Below are the code and all the weights of a small trained network. Each question names an input and a class and asks about switching units off, where a switched-off unit gives its printed mean instead of its output.

import numpy as np


def w(rows, s, z=0):
    codes = np.array(rows[::2]) - 128.0
    scale = np.full(codes.shape[1], s)
    scale[-1] = z or s
    return codes * scale


def norm(h):
    return h / np.sqrt((h * h).mean(-1, keepdims=True) + 1e-5)


def f(y):
    return y / 2 * (1 + np.tanh(0.7978845608 * (y + 0.044715 * y**3)))


def log_softmax(a):
    a = a - a.max(-1, keepdims=True)
    return a - np.log(np.exp(a).sum(-1, keepdims=True))


def net(x, mask):
    res = np.array(x, float).reshape(1, 7) / 4 @ E
    u = 0
    for l in range(3):
        y = f(norm(res) @ A[l][:, :-1].T + A[l][:, -1])
        res = res + np.where(mask[u : u + 4], y, B[l][:, -1]) @ B[l][:, :-1]
        u += 4
    return log_softmax(norm(res)[-1] @ U[:, :-1].T + U[:, -1])


A, B = {}, {}
E = w([
[139,146,71,57,17,229,59,5,141],'x0',
[74,172,145,52,211,175,151,73,72],'x1',
[52,112,155,162,221,65,172,129,127],'x2',
[220,78,81,255,87,145,128,191,161],'x3',
[69,104,126,165,117,106,134,111,173],'x4',
[201,82,94,160,128,211,148,129,153],'x5',
[193,167,106,73,33,85,45,166,146],'x6',
],0.0045)
A[0] = w([
[81,131,119,106,186,228,182,77,94,3],'L0N0',
[199,141,125,127,32,158,91,121,170,117],'L0N1',
[16,153,177,83,152,72,136,96,148,4],'L0N2',
[154,85,106,255,68,144,93,141,206,45],'L0N3',
],0.005,0.0038)
B[0] = w([
[193,97,194,165,160,206,123,26,254,164],'L0N0',
[111,103,50,79,14,143,112,100,111,255],'L0N1',
[15,67,37,62,99,42,104,96,165,175],'L0N2',
[73,31,86,196,85,65,207,75,223,215],'L0N3',
],0.0042,0.0038)
A[1] = w([
[192,161,101,54,52,175,47,131,128,1],'L1N0',
[160,133,176,197,205,72,143,254,135,40],'L1N1',
[93,134,118,116,104,137,113,84,158,130],'L1N2',
[84,135,109,121,109,167,78,87,141,82],'L1N3',
],0.0061,0.0045)
B[1] = w([
[183,220,143,27,92,173,83,181,2,252],'L1N0',
[222,239,165,177,161,76,246,176,10,220],'L1N1',
[143,125,112,138,158,133,143,222,139,195],'L1N2',
[151,136,150,155,176,115,191,210,94,170],'L1N3',
],0.0067,0.0033)
A[2] = w([
[115,103,168,165,183,149,158,124,152,81],'L2N0',
[82,124,140,129,155,76,172,144,128,110],'L2N1',
[3,160,134,74,180,49,112,129,137,4],'L2N2',
[95,122,153,118,217,214,144,82,126,62],'L2N3',
],0.0072,0.0028)
B[2] = w([
[176,191,135,50,114,143,101,102,127,177],'L2N0',
[95,142,120,95,138,144,101,165,43,198],'L2N1',
[11,1,133,153,137,107,25,191,90,253],'L2N2',
[146,183,184,153,162,154,101,46,224,217],'L2N3',
],0.0084,0.0039)
U = w([
[186,167,154,186,195,62,227,181,46,104],'0',
[7,76,159,97,184,96,30,150,77,255],'1',
[160,28,46,205,40,107,145,138,254,32],'2',
[195,176,88,14,27,172,66,137,64,73],'3',
[150,169,181,123,208,184,121,24,236,172],'4',
],0.011,0.00054)

Each question gives the input, the list of numbers given to net, and the class t.
The units are the neurons (one row each of A and B). Each row of codes is followed by its name. A weight is (code - 128) times the scale printed after its matrix; where a second scale follows, it is the last column's (A, B and U).
mask holds one flag per neuron, layer by layer. A switched-off neuron (its flag False) gives its mean, the last column of its row in B, instead of its output. The means were averaged over made-up inputs and are rounded, as every weight is.
A unit's drop is (log p(t) with every unit on - log p(t) with that unit switched off) / (log p(t) with every unit on - log p(t) with every unit switched off).
The circuit of an input: a set's keep is (log p(t) with only the set's units on - log p(t) with every unit switched off) / (log p(t) with every unit on - log p(t) with every unit switched off). Starting from all 12 units, units are removed one at a time, each time the one whose removal leaves the highest keep (on an exact tie, the one counted first), for as long as the keep stays at least 0.8.
circuit, biggest first: the units of the circuit, biggest drop first
most important unit: the unit with the biggest drop
top k neurons: the k neurons with the biggest drops, biggest first
top k neurons in layer l: the k neurons of layer l with the biggest drops, biggest first
drop when u is switched off: that unit's drop, to one decimal
input [-4,-3,1,-6,-7,1,3], class 0: most important unit : L1N1
input [0,6,-8,0,0,-8,-1], class 1: circuit, biggest first : L0N1; L1N1; L2N2
input [6,-6,0,-8,-1,5,-4], class 4: top 2 neurons : L0N0; L2N3
input [-4,8,8,1,-3,8,-1], class 4: top 2 neurons : L2N3; L0N0
input [4,0,-5,-6,-5,-7,-8], class 4: circuit, biggest first : L2N3; L0N0
input [-6,-8,-1,-6,-1,5,8], class 0: top 2 neurons in layer 1 : L1N1; L1N0
input [-4,-2,1,0,1,-7,6], class 0: circuit, biggest first : L1N1; L0N1
input [5,6,6,-4,3,0,-4], class 4: top 3 neurons in layer 0 : L0N0; L0N1; L0N3
input [-5,3,1,-8,-2,8,1], class 4: top 2 neurons : L2N3; L0N0
input [-1,-6,7,-2,-1,0,-2], class 0: top 2 neurons : L1N1; L0N1
input [8,-2,-1,-5,-5,-7,-6], class 1: top 2 neurons : L2N2; L0N2
input [0,5,1,6,-3,-6,3], class 0: top 2 neurons in layer 0 : L0N1; L0N2
input [-8,4,4,-5,-5,6,-6], class 4: top 2 neurons in layer 2 : L2N3; L2N0
input [2,8,-6,-5,-3,-6,-7], class 4: circuit, biggest first : L2N3
input [-3,-4,8,-1,2,1,6], class 0: drop when L1N1 is switched off : 2.5
input [-1,-7,8,3,5,2,-6], class 0: drop when L1N1 is switched off : 0.2
